Here is a tiny trained network, its code and every weight. The questions are about switching its units off for an input and a target symbol, where a switched-off unit gives its printed mean instead of its output.

import numpy as np


def w(rows, s, z=0):
    codes = np.array(rows[::2]) - 128.0
    scale = np.full(codes.shape[1], s)
    scale[-1] = z or s
    return codes * scale


def norm(h):
    return h / np.sqrt((h * h).mean(-1, keepdims=True) + 1e-5)


def f(y):
    return np.maximum(y, 0)


def softmax(a):
    e = np.exp(a - a.max(-1, keepdims=True))
    return e / e.sum(-1, keepdims=True)


def log_softmax(a):
    a = a - a.max(-1, keepdims=True)
    return a - np.log(np.exp(a).sum(-1, keepdims=True))


def net(x, mask):
    ids = ['ΓΔΘΨλμξπ'.index(c) for c in x.split()]
    T = len(ids)
    res = E[ids] + P[:T]
    u = 0
    for l in range(2):
        q, k, v = (norm(res) @ M[l].T for M in (Q, K, V))
        z = softmax(np.where(np.tri(T) > 0, q @ k.T / 2**0.5, -1e9)) @ v
        res = res + np.where(mask[u], z, O[l][:, -1]) @ O[l][:, :-1]
        u += 1
        y = f(norm(res) @ A[l][:, :-1].T + A[l][:, -1])
        res = res + np.where(mask[u : u + 4], y, B[l][:, -1]) @ B[l][:, :-1]
        u += 4
    return log_softmax(norm(res)[-1] @ U[:, :-1].T + U[:, -1])


Q, K, V, O, A, B = {}, {}, {}, {}, {}, {}
E = w([
[82,177,112,68],'Γ',
[70,99,28,226],'Δ',
[88,169,110,84],'Θ',
[145,204,72,133],'Ψ',
[74,3,131,126],'λ',
[133,151,85,194],'μ',
[148,86,107,122],'ξ',
[122,137,82,239],'π',
],0.018)
P = w([
[25,183,75,135],'0',
[36,199,42,100],'1',
[116,207,104,115],'2',
[109,181,104,115],'3',
[66,101,97,94],'4',
[138,180,77,149],'5',
[95,114,99,103],'6',
[141,133,68,189],'7',
[201,161,24,224],'8',
[209,139,58,253],'9',
[91,150,146,100],'10',
],0.005)
Q[0] = w([
[177,99,144,41],'L0H1',
[130,92,254,122],'L0H1',
],0.0069)
K[0] = w([
[128,234,174,74],'L0H1',
[76,61,253,140],'L0H1',
],0.0074)
V[0] = w([
[177,63,255,18],'L0H1',
[104,167,72,26],'L0H1',
],0.0058)
O[0] = w([
[123,110,2,136,1],'L0H1',
[139,163,218,205,173],'L0H1',
],0.0087,0.0093)
A[0] = w([
[254,178,109,108,171],'L0N1',
[170,210,92,140,226],'L0N2',
[155,131,97,99,6],'L0N3',
[145,145,93,201,22],'L0N4',
],0.0065,0.0015)
B[0] = w([
[29,70,129,81,199],'L0N1',
[58,164,223,206,253],'L0N2',
[148,131,70,12,128],'L0N3',
[227,179,67,1,177],'L0N4',
],0.0069,0.0037)
Q[1] = w([
[134,255,118,106],'L1H1',
[100,188,214,133],'L1H1',
],0.0055)
K[1] = w([
[161,83,114,144],'L1H1',
[253,137,95,135],'L1H1',
],0.014)
V[1] = w([
[136,42,254,147],'L1H1',
[138,195,83,246],'L1H1',
],0.0086)
O[1] = w([
[223,114,129,130,254],'L1H1',
[117,187,1,117,230],'L1H1',
],0.0096,0.0054)
A[1] = w([
[104,119,151,138,4],'L1N1',
[62,108,191,154,170],'L1N2',
[245,137,160,64,126],'L1N3',
[159,112,164,105,43],'L1N4',
],0.011,0.0026)
B[1] = w([
[139,33,63,138,131],'L1N1',
[72,110,222,92,197],'L1N2',
[254,125,114,132,253],'L1N3',
[119,96,56,67,159],'L1N4',
],0.0083,0.0044)
U = w([
[76,140,149,158,30],'Γ',
[44,126,5,172,128],'Δ',
[75,162,170,145,40],'Θ',
[72,160,168,164,170],'Ψ',
[70,57,219,170,255],'λ',
[101,173,139,184,38],'μ',
[225,95,148,134,175],'ξ',
[90,188,23,67,97],'π',
],0.011,0.0045)

Each question gives the input, a string of symbols that net reads in full, and the target symbol t.
The units are the heads (2 rows each of Q, K, V and O) and the neurons (one row each of A and B). Each row of codes is followed by its name. A weight is (code - 128) times the scale printed after its matrix; where a second scale follows, it is the last column's (O, A, B and U).
mask holds one flag per unit, layer by layer, with each layer's heads first. A switched-off unit (its flag False) gives its mean, the last column of its rows in O or B, instead of its output. The means were averaged over made-up inputs and are rounded, as every weight is.
A unit's drop is (log p(t) with every unit on - log p(t) with that unit switched off) / (log p(t) with every unit on - log p(t) with every unit switched off).
The circuit of an input: a set's keep is (log p(t) with only the set's units on - log p(t) with every unit switched off) / (log p(t) with every unit on - log p(t) with every unit switched off). Starting from all 10 units, units are removed one at a time, each time the one whose removal leaves the highest keep (on an exact tie, the one counted first), for as long as the keep stays at least 0.8.
units of the circuit, in order: the units of the circuit, biggest drop first
unit that matters most: the unit with the biggest drop
k most important neurons: the k neurons with the biggest drops, biggest first
drop of u: that unit's drop, to one decimal
input ξ Θ λ ξ π, target ξ: units of the circuit, in order : L1H1, L0N4
input Ψ λ Γ λ Ψ, target λ: units of the circuit, in order : L1H1, L0N2, L0N1
input ξ ξ Θ, target ξ: units of the circuit, in order : L1H1, L1N3
input ξ π ξ Ψ Ψ Γ Θ π Γ π Θ, target π: 2 most important neurons : L0N4, L0N1
input Θ λ π π, target Δ: units of the circuit, in order : L1H1, L0H1
input π λ Γ λ Θ, target λ: most important neuron : L1N2
input Ψ Ψ ξ ξ ξ Θ μ, target ξ: units of the circuit, in order : L1H1, L0N4, L0N2, L1N3
input λ λ ξ Θ Γ Ψ λ Ψ, target λ: units of the circuit, in order : L1H1, L0N2, L0H1
input μ Ψ Ψ Ψ Γ ξ Θ, target ξ: units of the circuit, in order : L0N2, L1H1, L1N3
input Ψ ξ ξ ξ Ψ ξ Ψ λ Θ ξ π, target ξ: units of the circuit, in order : L1H1, L0N4, L0N2
input Ψ ξ Θ Ψ Θ Ψ ξ μ ξ λ Γ, target ξ: units of the circuit, in order : L1H1, L0N2, L1N3
input Ψ Γ ξ λ ξ Γ, target ξ: units of the circuit, in order : L1H1, L1N3
input ξ ξ μ, target ξ: 2 most important neurons : L0N2, L0N1
input Γ π π ξ π Ψ ξ Θ π Θ, target π: unit that matters most : L0N4
input Θ λ λ Γ, target λ: 2 most important neurons : L1N2, L0N2
input Ψ Γ λ λ Γ, target λ: 2 most important neurons : L1N2, L0N4
input Θ Ψ Γ Γ ξ ξ Ψ, target ξ: drop of L1H1 : 2.7
input Ψ λ ξ Ψ μ Ψ Θ ξ λ ξ Ψ, target ξ: drop of L1H1 : 2.8
input Θ Ψ λ Θ, target λ: drop of L0N1 : -0.1
